Below is a small trained network, with its code and all its weights. Each question gives an input and a target symbol and asks what happens when units are switched off, that is, made to give their printed mean instead of their output.

import numpy as np


def w(rows, s, z=0):
    codes = np.array(rows[::2]) - 128.0
    scale = np.full(codes.shape[1], s)
    scale[-1] = z or s
    return codes * scale


def f(y):
    return y / 2 * (1 + np.tanh(0.7978845608 * (y + 0.044715 * y**3)))


def softmax(a):
    e = np.exp(a - a.max(-1, keepdims=True))
    return e / e.sum(-1, keepdims=True)


def log_softmax(a):
    a = a - a.max(-1, keepdims=True)
    return a - np.log(np.exp(a).sum(-1, keepdims=True))


def net(x, mask):
    ids = ['Πβγδζλφψω'.index(c) for c in x.split()]
    T = len(ids)
    res = E[ids] + P[:T]
    u = 0
    for l in range(2):
        q, k, v = (res @ M[l].T for M in (Q, K, V))
        z = softmax(np.where(np.tri(T) > 0, q @ k.T / 3**0.5, -1e9)) @ v
        res = res + np.where(mask[u], z, O[l][:, -1]) @ O[l][:, :-1]
        u += 1
        y = f(res @ A[l][:, :-1].T + A[l][:, -1])
        res = res + np.where(mask[u : u + 12], y, B[l][:, -1]) @ B[l][:, :-1]
        u += 12
    return log_softmax(res[-1] @ U[:, :-1].T + U[:, -1])


Q, K, V, O, A, B = {}, {}, {}, {}, {}, {}
E = w([
[113,112,146],'Π',
[171,6,106],'β',
[151,173,132],'γ',
[169,136,157],'δ',
[117,159,161],'ζ',
[53,60,175],'λ',
[114,68,166],'φ',
[134,204,104],'ψ',
[151,161,89],'ω',
],0.02)
P = w([
[127,2,58],'0',
[48,67,231],'1',
[25,78,191],'2',
[28,85,205],'3',
[36,85,193],'4',
[43,108,190],'5',
[44,97,210],'6',
[41,102,198],'7',
[63,114,199],'8',
[92,140,196],'9',
[99,134,227],'10',
[124,165,205],'11',
[146,185,236],'12',
],0.0059)
Q[0] = w([
[176,136,191],'0.h1',
[116,150,184],'0.h1',
[29,254,87],'0.h1',
],0.0063)
K[0] = w([
[254,77,99],'0.h1',
[116,121,107],'0.h1',
[88,83,190],'0.h1',
],0.0097)
V[0] = w([
[81,126,174],'0.h1',
[1,30,220],'0.h1',
[158,227,231],'0.h1',
],0.0075)
O[0] = w([
[251,158,114,160],'0.h1',
[254,243,193,254],'0.h1',
[10,143,118,103],'0.h1',
],0.0065,0.0027)
A[0] = w([
[118,129,73,91],'0.n1',
[53,112,186,136],'0.n2',
[80,165,131,143],'0.n3',
[198,113,156,143],'0.n4',
[98,182,113,54],'0.n5',
[140,175,116,173],'0.n6',
[70,187,155,2],'0.n7',
[91,168,120,28],'0.n8',
[108,217,178,76],'0.n9',
[78,129,250,149],'0.n10',
[168,98,131,237],'0.n11',
[149,133,78,125],'0.n12',
],0.013,0.0082)
B[0] = w([
[108,92,122,117],'0.n1',
[164,214,127,191],'0.n2',
[108,202,170,146],'0.n3',
[63,109,130,203],'0.n4',
[138,116,162,120],'0.n5',
[62,181,200,207],'0.n6',
[233,1,150,113],'0.n7',
[201,82,136,110],'0.n8',
[106,35,56,197],'0.n9',
[112,173,91,254],'0.n10',
[40,153,136,245],'0.n11',
[66,92,130,131],'0.n12',
],0.0082,0.0071)
Q[1] = w([
[27,135,134],'1.h1',
[1,160,152],'1.h1',
[228,68,149],'1.h1',
],0.013)
K[1] = w([
[98,4,98],'1.h1',
[142,36,116],'1.h1',
[131,239,105],'1.h1',
],0.013)
V[1] = w([
[102,34,22],'1.h1',
[255,50,241],'1.h1',
[145,166,95],'1.h1',
],0.0089)
O[1] = w([
[255,143,199,250],'1.h1',
[77,115,199,52],'1.h1',
[114,202,89,97],'1.h1',
],0.0096,0.015)
A[1] = w([
[173,155,74,83],'1.n1',
[177,171,78,158],'1.n2',
[66,115,169,139],'1.n3',
[48,116,91,63],'1.n4',
[81,114,168,249],'1.n5',
[253,116,153,64],'1.n6',
[68,147,82,88],'1.n7',
[113,144,182,116],'1.n8',
[128,75,74,115],'1.n9',
[56,110,81,73],'1.n10',
[135,234,119,104],'1.n11',
[169,84,95,137],'1.n12',
],0.013,0.012)
B[1] = w([
[45,87,158,156],'1.n1',
[198,49,201,194],'1.n2',
[73,140,149,139],'1.n3',
[159,2,188,137],'1.n4',
[156,171,28,166],'1.n5',
[23,163,123,250],'1.n6',
[125,55,140,136],'1.n7',
[117,80,83,147],'1.n8',
[84,205,172,128],'1.n9',
[145,61,214,136],'1.n10',
[132,107,89,193],'1.n11',
[148,173,155,141],'1.n12',
],0.0095,0.024)
U = w([
[251,143,121,163],'Π',
[71,89,148,3],'β',
[131,93,107,135],'γ',
[36,139,82,108],'δ',
[222,96,161,144],'ζ',
[165,223,65,211],'λ',
[79,203,93,196],'φ',
[106,163,133,27],'ψ',
[114,148,230,115],'ω',
],0.012,0.0066)

Each question gives the input, a string of symbols that net reads in full, and the target symbol t.
The units are the heads (3 rows each of Q, K, V and O) and the neurons (one row each of A and B). Each row of codes is followed by its name. A weight is (code - 128) times the scale printed after its matrix; where a second scale follows, it is the last column's (O, A, B and U).
mask holds one flag per unit, layer by layer, with each layer's heads first. A switched-off unit (its flag False) gives its mean, the last column of its rows in O or B, instead of its output. The means were averaged over made-up inputs and are rounded, as every weight is.
A unit's drop is (log p(t) with every unit on - log p(t) with that unit switched off) / (log p(t) with every unit on - log p(t) with every unit switched off).
The circuit of an input: a set's keep is (log p(t) with only the set's units on - log p(t) with every unit switched off) / (log p(t) with every unit on - log p(t) with every unit switched off). Starting from the 12 units with the biggest drops (on a tie, the unit counted first), units are removed one at a time, each time the one whose removal leaves the highest keep (on an exact tie, the one counted first), for as long as the keep stays at least 0.8.
circuit, biggest first: the units of the circuit, biggest drop first
unit that matters most: the unit with the biggest drop
top k neurons: the k neurons with the biggest drops, biggest first
top k neurons in layer l: the k neurons of layer l with the biggest drops, biggest first
input γ δ ψ ω γ γ δ δ δ ω, target Π: circuit, biggest first : 1.n6; 0.h1
input ζ ζ ω δ ω δ β φ, target φ: circuit, biggest first : 1.n2
input φ ω ψ γ ω δ Π δ ζ γ δ φ, target δ: circuit, biggest first : 1.h1; 0.h1
input λ Π ψ δ Π ω ω ω φ φ δ Π, target β: top 3 neurons : 0.n2; 1.n4; 1.n10
input λ ω ψ Π ω ω δ ψ δ δ ω ω, target β: circuit, biggest first : 1.h1; 0.h1; 1.n4; 1.n10
input φ ω ω δ ω δ Π δ ω λ, target δ: top 3 neurons : 0.n2; 0.n9; 1.n2
input β δ φ ψ ω δ ω γ ω δ ω ω Π, target φ: top 2 neurons : 1.n2; 1.n6
input φ ω ω γ ω φ ω ψ γ δ Π ω, target δ: circuit, biggest first : 0.h1; 1.h1
input ζ δ φ, target γ: circuit, biggest first : 1.n6; 1.h1; 1.n5
input ζ φ δ ω, target γ: top 3 neurons in layer 1 : 1.n6; 1.n4; 1.n7
input φ δ φ ψ, target δ: circuit, biggest first : 1.h1; 0.n9
input λ δ ω λ φ ω φ ω δ, target β: top 3 neurons in layer 0 : 0.n2; 0.n9; 0.n6
input ω φ λ φ φ λ δ ψ ω ψ, target ω: circuit, biggest first : 0.h1; 1.n6; 1.n2
input φ δ ω ζ, target δ: circuit, biggest first : 0.h1; 1.h1
input φ Π γ φ δ ω γ ω ω ω ω δ δ, target δ: circuit, biggest first : 1.h1; 0.h1
input ψ δ Π δ ζ λ γ, target ζ: top 3 neurons : 1.n2; 0.n9; 1.n6
input φ ω λ β δ Π, target λ: unit that matters most : 1.n2
input ψ ω ω φ, target ζ: top 3 neurons : 0.n2; 1.n2; 1.n6
input φ ω ω λ, target δ: top 4 neurons : 0.n9; 0.n2; 1.n2; 0.n10
input γ ω ω φ ω δ, target Π: top 4 neurons : 1.n6; 0.n9; 0.n6; 0.n2
input φ ζ ω ψ, target δ: circuit, biggest first : 0.h1; 1.h1
input φ ζ ω δ ζ ψ δ ω ζ δ ω δ γ, target δ: circuit, biggest first : 1.h1; 0.h1
input δ γ ψ γ ω δ ψ ζ, target λ: top 2 neurons : 1.n6; 0.n9
input δ ω ω γ δ γ, target λ: top neuron : 1.n6
input φ δ δ δ δ γ, target δ: circuit, biggest first : 0.h1; 1.h1
input ψ δ δ δ, target ζ: top 2 neurons : 1.n2; 1.n6
input γ φ ω δ β ζ ω Π δ δ γ δ, target φ: top 2 neurons : 1.n2; 0.n10
input Π ω γ ζ ω λ δ ω ω φ δ, target φ: top 2 neurons : 1.n2; 0.n9
